cols: D U H C Y J A R
-193 -378 -80 217 -39 431 32 9 : K24
-272 191 -255 42 -191 -846 -344 72 : K692
342 -191 336 130 75 687 17 3 : K769
-191 162 82 -41 -14 203 -4 -13 : K626
6 66 158 21 -253 326 -266 -20 : K657
501 -56 327 -41 -14 203 118 59 : K881
-97 7 -191 162 81 539 45 -63 : K849
10 -191 -85 454 59 610 -275 -35 : K998
-109 -108 -247 129 -745 312 19 36 : K628
-97 7 -191 162 81 539 212 -24 : K705
58 -20 -268 -270 100 -486 -96 -17 : K99
501 -56 327 -41 -59 -209 398 -31 : K799
chg K849: -97 7 -192 162 81 539 45 -63
2, -191
q: -97 7 -191 162 81 539 45 -63
K849
present: 454 59 610 -275
yes
present: 327 -41 -14 203 118
yes
then: 58 -20 -268 -270 100 -486
-96
present: 312 -745 129 -247
no
present: -41 -14 203
yes

cols: T E P K N B G
-121 332 516 408 -236 471 393 : K868
632 -377 -255 12 332 413 145 : K830
632 -377 -255 -91 -176 289 351 : K106
632 -377 -255 -168 -419 -41 -150 : K360
step -1: 471
470
col: 408 12
K
chg K868: -121 332 516 408 -236 470 393
5, 471

cols: Zumev Bafu pazom begup fup nufi vunag nizo zir zado
93 36 258 653 650 506 -365 -391 -172 24 : K917
-345 296 -185 -124 -99 -415 234 306 305 -347 : K485
3 277 104 -180 -176 -21 75 70 -36 6 : K683
-345 296 -185 -124 -99 295 234 306 305 -347 : K314
-79 207 55 89 101 257 -28 -16 22 -92 : K761
step +1: -99 295 234 306
-98 296 235 307
col: -124 -180
begup
col: 653 -124 -180 -124
begup
then: 89 101 257 -28 -16
22

cols: X L Q Z M F V S W
-358 -60 -46 54 -85 51 36 -3 -36 = K302
-358 -60 -46 54 -85 51 102 162 111 = K892
15 -27 41 16 2 1 -36 51 22 = K964
15 -27 41 16 2 1 -36 51 -161 = K793
present: 51 -161
yes
q: -358 -60 -46 54 -85 51 102 162 111
K892
q: 15 -27 41 16 2 1 -36 51 22
K964
present: -27 40 16
no

cols: puled Buzi rutap Kug Rotaf
-454 437 383 328 57  K514
-201 -72 -501 -38 345  K939
10 -112 -358 -151 -125  K184
-43 66 -533 755 188  K850
533 240 49 -231 -399  K176
-365 -358 -112 -672 303  K931
col: 188 -399 303
Rotaf
col: -72 -112 66
Buzi
then: 383 328
57
then: -358 -112
-672
step -1: 755
754

cols: Kif bita Bufat niba Riz Bes midip Kuraz
-288 40 -213 -483 -497 154 13 126  K361
22 432 -159 152 385 193 -37 -79  K510
322 196 113 -55 122 -8 2 -143  K668
-179 113 -55 122 196 43 -299 -175  K187
-309 -180 -117 -319 -513 23 52 48  K619
-180 -57 -214 -191 -645 -10 129 -39  K370
-168 -210 92 3 -65 -140 -513 -153  K117
then: 113 -55 122 196
43
step +1: -191 -645
-190 -644

cols: dupit bala fatot Los Vope mupib
139 290 -779 -586 89 -103 : K58
290 -779 -586 88 -245 27 : K774
-181 46 -70 -392 -286 -16 : K950
-38 174 751 849 79 108 : K878
-26 -37 127 21 -88 109 : K349
-193 192 873 401 -181 98 : K836
col: 88 -392 849 21
Los
present: -586 -779
no
then: 290 -779 -586 89
-103

cols: fogem noz zap zifi
152 -476 -490 -41 -> K790
98 -476 -490 696 -> K815
135 -689 -80 200 -> K859
col: -41 696
zifi
present: -490 -476
no
q: 98 -476 -490 696
K815
present: 135 -689 -80 200
yes
col: -476 -689
noz
chg K815: 98 -475 -490 696
1, -476

cols: Fim zosur fam nam
-61 -436 -387 -654 -> K614
-152 -304 -555 -546 -> K394
449 65 -696 272 -> K948
409 -52 -362 128 -> K412
261 301 -369 506 -> K202
151 238 -626 333 -> K797
152 127 526 308 -> K990
76 -352 172 -404 -> K597
183 119 -32 258 -> K855
chg K948: 449 64 -696 272
1, 65
step +1: 449
450
step -1: 183 119 -32
182 118 -33
present: -352 172 -404
yes
step +1: -61 -436 -387
-60 -435 -386

cols: muler luk gotob dep
-486 -454 557 -139  K352
110 -454 557 -139  K177
110 -454 557 -645  K131
chg K177: 109 -454 557 -139
0, 110
present: -486 -454 557
yes
q: 110 -454 557 -645
K131
chg K177: 110 -455 557 -139
1, -454
step -1: -454
-455
q: -486 -454 557 -139
K352

cols: zasus bib Verod zeser sor gef gadif zerik rok
-225 -52 -46 -133 -148 106 -174 34 725  K638
292 -7 -314 73 20 252 119 155 254  K783
194 106 293 1 -98 -279 -59 -52 106  K932
-96 243 -76 8 -95 224 209 -46 -95  K336
209 -15 56 44 -93 243 403 148 -64  K739
223 30 -503 148 192 -158 -112 -154 6  K993
223 30 -503 148 28 -32 36 25 -277  K676
-13 -513 -236 -82 -107 -59 -119 -218 162  K105
-27 -203 48 -68 24 -29 -89 9 230  K713
-131 -214 -184 75 14 -213 264 131 -432  K108
then: 48 -68 24 -29 -89 9
230
then: -93 243
403
col: 209 403 -112 36 -119
gadif

cols: rab Vipa tozon talob Kotug papo Veri
234 -7 749 -273 70 148 300 -> K190
296 349 156 -113 192 203 420 -> K943
820 580 -48 562 798 671 551 -> K29
258 272 270 -46 175 172 370 -> K167
-39 -128 349 -141 -87 -59 -3 -> K841
234 -232 749 -273 70 148 300 -> K997
598 622 -469 420 612 457 425 -> K555
70 119 -409 387 185 47 -90 -> K51
550 342 -137 240 509 412 292 -> K653
108 -115 213 267 142 120 -57 -> K480
-20 291 -214 455 106 47 148 -> K78
178 -14 -138 483 279 169 -110 -> K206
chg K653: 550 342 -137 241 509 412 292
3, 240
then: 342 -137
240
col: -409 -137 213 -214 -138
tozon
col: -128 -232
Vipa
col: 622 119 342
Vipa

cols: Kop losa Lamid Mase tam
-148 -171 245 13 344 -> K183
234 -203 -386 -57 -222 -> K474
69 91 -113 -29 4 -> K662
222 326 -58 -175 -222 -> K146
154 1 211 -148 -252 -> K464
-36 -32 -195 64 168 -> K800
222 326 -58 -175 148 -> K166
326 222 -58 -148 -252 -> K211
205 293 146 -205 -2 -> K300
chg K300: 205 294 146 -205 -2
1, 293
q: 222 326 -58 -175 -222
K146
present: -175 -58
no
present: -148 -252
yes
present: 326 222 -58
yes

